The rows lie along a hidden order. The number after each row says roughly how far along it the row is, from 0 to 12. A new part has a new order.
[-19 -46  25   6 -27  30  26 -11   5 -44  -2  17 -13 -21   7  59  33  -6
   4  -4  -1   0  -5   0 -27   6  -3 -31  17 -13  -9 -11   7   6  -7   4
 -18  14   6  25   0   9  12  10   4   2 -12  -4  -9  -2  -4  -7  -7  -9
   6   8   0  25  -6   1  -9 -10   2   4 -36  10  -4 -16  20   7  -7  -1
  29  -3   6   9  14  20  56  -5 -11  16   2  -8  -2 -19 -25 -38 -11   1
   2 -11   3  15   3   3 -21 -55  15  -6  -2  -6 -17  -4   5 -18   3   7
  11 -35   8 -60  -1  11  38 -23 -18  20  -3  12  15  41  -9 -23   3   8
 -23   3  -2  28 -13  12  11 -19  30   0   5  25   0   9 -13   3 -26   0]
9
[  0  -5 -11  22  18 -11  13  62  -9  -7  -6   3  18 -20  10  24  20 -26
 -24  43  -9   4  -2   2 -27   9 -24  19  10 -54 -51  -6  -1  14   2  -7
  47   6  -8  26 -10   0  16  35 -11  19  -6  -7 -21   0   4 -10  11  -2
  -2   8   1   8   9   0   7  -9 -22 -12  11  41   3 -31  20   4   3 -20
   9 -35   1 -31  19   7  37  19  -1   5 -24   3 -22  -6  -6   7  -6  18
  -8   6  -6 -29   0  23 -18  44  13  -1   4  12   4  -5 -11  12  56   2
  12   4   5  -6 -11   5  13 -24  18 -14  15  -1   2  15 -13 -27   9  13
  -7  19   0  16 -19 -17   8   1  80 -18  20 -13 -10  13 -12  -8 -50  -3]
6
[   8 -113  -15  106    8  -15  -34 -127   -8  -18   10    9  -19   -8
    5   -4  -35   66   15  -62  -42   10   -5   11  -10   36  -13   75
  -23   -5   20   10   12   12    5   10   36   -5    5   27  -13   14
  -13   31   14  -13    3   11  -21    6   -7  -15   -7   -6  -10   10
    4   -5    8   14   -2   -7   14    7   53   -9   23  -22    0    8
    7  -30   31    6   -7   25   -7   -7  -55   42   26   28  -56   -6
   -7  -19  -42   21  -15  -13    3    3  -23   -2   24  -11    8  -93
   17   -4   -5   -2  -42   20   -3  -29   -3   -6   -5  -27   -9  -26
  -30  -11   -7   -3 -114   65    3   -7  -15   55   -5   50   -7    8
  -51  -22  -18   11   33   -3   -1  -44  -26  -23   59   66   -6  -14
   17  -12   43   20]
12
[   2  -95  -32   98  -12   24  -99 -127   15   -7    8   15  -28   20
    5   43  -59  127   19  -32  -35    6    3   -5   15   15  -37   56
    1   33   30   18    3    0    6    2    9   -3    1   26   -7    8
  -28   31   15   -7   19   18   35    1  -20   -4  -18  -12   -2    9
   -2    1   -9    3   -1  -15   15   -1   35  -36    6   21    8    0
   20  -22   46   12    7   38  -14  -16   15    5   23   20  -32   -5
   11   -6  -20   20   -2  -22   10   19  -43    3    7   -8   16  -59
   -2   -1   11  -17   -5   15   10   -3  -71  -13   18    1    4  -30
  -19   13   29  -12  -47   34    4   -9  -24   33    9   62   -7  -23
  -11  -10   -5   40   32   -3   -1  -21  -80  -17   28   85    5  -12
   12  -17   54   18]
7
[  3   9 -40  46  16  -6 -42   3   3 -15   3   2  13   1  -7   8   5 -43
 -15  -3 -20  -5   6  -4  30   1 -25  -2  23 -25 -45   3   5  12   5 -18
  -3  -7   3  23   2  -3 -19  32  -1  22   1  13  13   2   5   2  -8  -4
   3   0   1   0  -5  -1  15 -23 -15   0  12   1  12  29  17  -6  11 -12
  25 -25  -2 -42   9  -6 105 -18   0  16 -10  -4  -4  16 -12   5  27 -25
  -4  19 -26 -22  19  21   0  46   5  -2   2   5  41  -9   8   5 -13   0
  46  13   3  11 -16  25  47  12 -36  -3  -9  30  -2  13   1   6   6 -16
  -5  22   3  20 -24  17   9  -6  39  20  38  29   1   7 -21  12  -6 -27]
6
[ -14   64    7  -24   -6    1   11   71    3   35  -10  -27   19   17
  -11   -2   42  -59   -8   40    6  -11   -4   -2    9   -1   17 -103
   30   17  -62  -12  -10  -21  -11  -17  -45    4   10   24   21   -5
  -46  -28  -21   -1   -2   13  127  -20   13   13    9   -5    3    1
  -15   -4    3  -10   -6   22    1    0   -4  -21  -10   26  -13    3
  -13   50  -49   79    0  -12   14   -8   32   10  -23   -6   66   10
  -10   -4   23  -50   -3  -12   -3   10   43   20   -7    0  -25   53
  -21   -1    0   18  -33   -6  -16   19   -5    2   -4    4   17   18
   24    7   48   46   54  -31   29   19    7  -44   11  -29   10   -2
   57    9   -9  -22    5    2   -4    5    9   -8  -27   15  -12   23
   -3    2  -25  -21]
7
[  6 101  32 -14   6   1  40  97 -31   1   7  20  -4  -2   2   4  47 -20
  -1  45  14  10  -4   5 -50  -3  43  56   3   0 -24 -19 -15  -1   1  23
  40  13  -7  28  -8  -3  21 -30 -12   9 -13 -12  16   4  -1 -10  16  17
  12  11   2   0  18   5  -4  18 -10  -5 -34  33  -5 -10 -16  16  -1   6
 -12  45  11  -4 -17   3 -79   4   8 -24 -38   2 -24 -16  14  -9 -19  28
   5 -20   4   0 -29   4 -22  31 -22  -2 -11   5  17   0  -6  35  61   0
 -38  30  -9 -20   0 -24 -36 -47  68   7  -3   0  -5 -17  17 -18   2  29
  -3   6  -3   7  38  -8  -2  49  15 -39 -34 -57 -10   6   4 -20 -38 -14]
7
[ -6 -68 -41  22 -22  15 -11 -98  -7 -22  10   1  -9  -4  -9  12 -26 -29
  11 -79 -12  13  -2  -1  63  14 -15  42 -38  -6  22   9   2   1   2 -16
  21 -19  -2  28  -8   8   2  -5  14   0   3   8 -23  15 -17  -4 -19  -6
  -1  12   3   7 -13  -1   0  -1  18   6  19 -30  10   3  -2   0   1 -23
  15  -3   0  -2  -4   0  33  -8   5   0 -46 -13   3 -12  -4  16   7 -13
   2  28  -6  13   2 -23 -31 -17  19   7 -19 -18 -20   6  14 -20 -41   8
  33  -5  -3  20  -8   2  11  20 -58  40 -26  10  -4  21 -14   4  -8 -12
 -37  -2   6  15  -4  22  -3 -35 -25  13  23  34  21  -4  10  -1  58  13]
8
[   4 -111   12   -1    0  -41  -17  -86   -1  -17   -3   26  -14  -23
  -24   17  -62   35   -2  -52    2   -1    0   -2  -28   16   21    4
   -7  -22   24   21   11   16    6   -2   -8  -10   12   26   -9    8
   24   41   24  -26   -2   -9  -17   -2  -24   -5  -17   -2   -2   11
    4    4    1    3   10  -15   12   -1   26  -14    6  -25    9   -4
   -4   -9   14  -46    0  -21   12   -1   14   18   -1    1  -33  -16
   -5    5  -11    6    7   20    6   -8  -26  -38   11  -12    3  -47
   24   -2  -28  -11   13   -2   -2  -27  -13    3    7  -19   -6  -12
  -21    4    5   28  -41  -20  -12   -6   10   44  -18    3    0  -11
  -15   -1   54   42   -8  -17   -2  -66   12   14    0   40   19   -8
    9    2   33   18]
7
[  9  -6  16 -22  16  -5  -9 -15 -13  -9   1  30   6 -14   8   6  18  95
   1  46  29   3   5  -7 -59   2  25  52  13 -12   5   2  -8   5   8  23
  42  14 -19  27 -24  -2  31  37  -6   2   2 -17 -13  -9   2 -10  12  16
   5  14   1  11  13   0   1   6 -13 -14 -13  25   0 -17   7   8   5   0
  10 -31  14  -7  -9   1  -9  12   5 -21 -29   5 -27 -13   5 -19  -7  47
   9   1 -28 -32 -18  -1 -20  29  -7  -4   8  -8  51  -1  -6  22  47   1
 -28  16  -5 -44   0 -19 -81 -64  86 -18  -5 -28  -3  -1  -3   0   0  16
  11   7  22  37  21 -15   0  42   3 -25 -66 -30   6  -6   7 -29 -41   9]
0
[ -9 -16  18 -12   4   8 -13  31  10 -15  -1 -14  29 -14 -14  -4  31  55
   4  26  -5  -4  -1  -8 -19  14   5 -44  12 -21 -11  -6   0  -4  -7   3
  -9  14 -15  22 -13  -2  31  26 -12  10  -1 -16  19   2   3  -7  22  -3
  -6   2   1  34  -1   4  -1   2 -14  -4 -24  24  -2  10  -5   0  -3   4
   6 -56 -19  -1   4  15  66  24  -9  -6  37  14   3  -7 -24 -53  -1 -13
  -2  14  15  28   0  10 -28  -3   9 -18  10   7  15  -4   3  -1  54  14
  -5 -38  12   2  12  -8 -47 -22  41  -4   9 -23   0  19 -14  -7   3   3
  -9   5 -15 -31  -7  10  15  18  41   2 -41 -27  -5  13 -10   5 -29   4]
0
[ -7 -57 -23  77  -7   1 -32 -85 -15  13   3 -16   7  14   6  13 -50  29
  -4  -8 -11  10  -4   2  54  15 -22  28 -40  -4  13   6  -6 -12  -3 -27
  -9  -6   9  30   6  11 -23  -2  -1 -13  12  24 -40  -2  -1  -5  -9 -15
  -5  15  -5  -3  -2  -4  -3   4  16  -9  43 -29 -12 -10   4  12  -1  -6
  -9  67   6  17   2 -21 -42  26   2   3 -14  -9   5 -20   4  32 -12 -21
  -1  27  13  22 -10 -23 -13   0  -2   8  -8   4 -71   9  -5   3 -58  -9
  -2  12  12  24 -12   9  55  41 -38  27  42 -17  -6  16 -10   6  -2 -17
  15  -7 -14  -1  25   3  -7 -40 -35 -33  24   3  -5   8  25 -12  18  17]
5
[   1  -48    4   26  -14  -30  -23 -127  -10   -8   13   -2   -8  -11
  -15    8  -25   40   17  -66  -29   17   -2   -7  -11   20   48   32
  -14    0   23   19   -9   -1    1    6   45  -13   -9   27  -14   13
   24   17    8   -9   -6  -10   -9    4    4   -2   -3    6    1   13
    5   16    7    6    3   -2    8    6   18  -11   12   26  -22    0
    4   -8    4  -14   -7   12  -22   15   11   11   17   -7  -29   -4
   -7  -15   -5   -3   -5  -17    9    7  -11   17    4  -16  -60  -47
    1   -5  -28   -7  -12    3   13  -12  -55    7  -12  -22   -8  -15
  -14  -18  -60    1   16   44  -18  -17    0   38   -5   25   -7   11
  -21   -5   16   14   39  -12   -5  -13  -35  -11  -16   38   22   -3
   13  -13   43   14]
7
[  3  58  18 -55   8  38  40  99  -9   3  -9  31   8 -13  15  23  54  33
   1  64  34   4  -2   6 -36 -10  -5  27  12  -3 -36 -13  -5   5  -4  16
  20  16  -7  28  -7  -7   9 -36 -12  21  -7  -7  24  13   6 -12  15  21
   8   7  -4  10  10  -1  -9  14 -13  -8 -15  13  -9 -42   0   9  -2  21
 -24  73  22 -13   1   2 -41  11 -19 -25 -17   7 -17 -23  22 -10 -12  41
   4  -3   7  -7 -24  -1   2  47 -21   4  17  -6  36   4  -4  23  67  -6
 -22  17   4 -21  15   4 -39 -50  68 -23   8  18 -11 -39  -3 -35   5  19
   8   4   4   0   4   7   3  33  20 -45 -45 -55 -10  14  -2 -26 -30   5]
3
[ -4  36  36   0 -12 -32  30  52 -19  18  -1   4  -8   3 -20  31 -11 -69
 -17  22 -18  10  -8  -1 -35  10  43  -9  -1  -8 -27  -6 -16  -1   2  -8
  47  -6   5  27   3   2  33   0  -8 -17  -6 -16   2  -4  -7  -2   5  -6
   5  13   0  -1  12  -2   3   9  -1  -7 -14  11  -4 -12 -22   7 -12   1
 -37  12   0   0  -8  12 -58  10  13 -12 -13  -7 -20   0  22  12 -25  25
  -1 -24  16  -9 -29  -2 -30   9   1   2 -32  12 -43  -6 -17  23   9   4
 -27  10   0  12  -7 -19  28  10  56 -13   8 -16   5   2   8 -32   4  15
  14   6  16  20  22 -37  -6  -5  30 -27  -2 -16   2   8  11  -7  -7   3]
10
[-10   9  -6  29 -18  -6 -47 -72 -26  43   3 -35   2  25   5  -6 -21 -15
  -7  -5 -40  -2  -7  -4  31  -1  -4  19 -19   1  13  -4 -17 -13   3  -6
  29 -11   2  24 -12   2  15  19   2   4  16   5   7  -8  -4  -6   1   0
   1   7   7 -18  -3   3   7  -8   4  -6  17  36 -28  31 -15  15  21 -23
  31 -68  -5  10  14 -18  13  -7  30 -17 -30   8   6   3   5   4   9 -38
  -1   2   2   3 -19  12 -12  28   0   7 -11  -3  -5   0  -7  44  -7   3
  12 -12   9   5 -12  -7   0  -9   7 -16  16 -32  -8  12  -3  14   0 -19
 -31  17  19  22  38 -46   4 -19 -20 -22   8  17  13 -14   8 -16  -4  -3]
5
[ -9 -51 -34  78 -10  -3 -35 -71  -3  -5  -2 -14  12   4  20  44 -33 -26
 -29   4 -31  -5   1  -3  15  -2 -33   1   4 -23 -15   5  -2   6   4 -26
  19  -5   4  24   0  11 -12  64   2   5  12  16   5 -16  -4   3 -13 -18
  -4  11  -1   0  -4  -8  12 -26  -8  -8  25   4  -9  -5  34   8  11 -31
  27 -51   3  -4  28 -12  76  -2  16  24  -9  -5  -5   2 -12  16   1 -24
  -6   7 -18 -21  12  26  -5  13  13   4   5   4 -35  -7 -10   9 -33  -2
  33  -2   7 -19 -25  21  92   5 -37  -5  34 -21  10  36  -5  -2   4 -22
  -1  13   7  45 -12 -21   7 -39  24 -11  58  34   3   0  -6  -6 -27 -16]
6
[  2  50 -23  34  -7   6 -21 -18 -32 -17  21   3   3  22   4  -6  12 -47
   6 -12 -11   2   6  -5  27  -1  32  46 -14   9   9 -13 -15  -9   8   3
  33  -3  -9  29 -15   3  -5   2  -3  10   4  14 -22 -12   6   0  -2  -3
   9  14   4  -5   2  -2   7   6   0   1 -12   0   0  37  -2  18  15 -20
  40 -14   6   2 -15 -18  10 -16  25 -11 -58  -7 -20  -6  -2 -24   5 -23
   5  13 -24   6 -10   0 -35  34 -10  -2  -9  -4  20   0   0  38  -7   7
  16  33 -14 -15 -10 -19  25 -27  -8  34 -10 -20  -1   9  17  11  -4 -10
 -16  13   2  47  40  10  -1  38 -34 -12 -15   2  16  -8   5 -11 -30 -30]
5
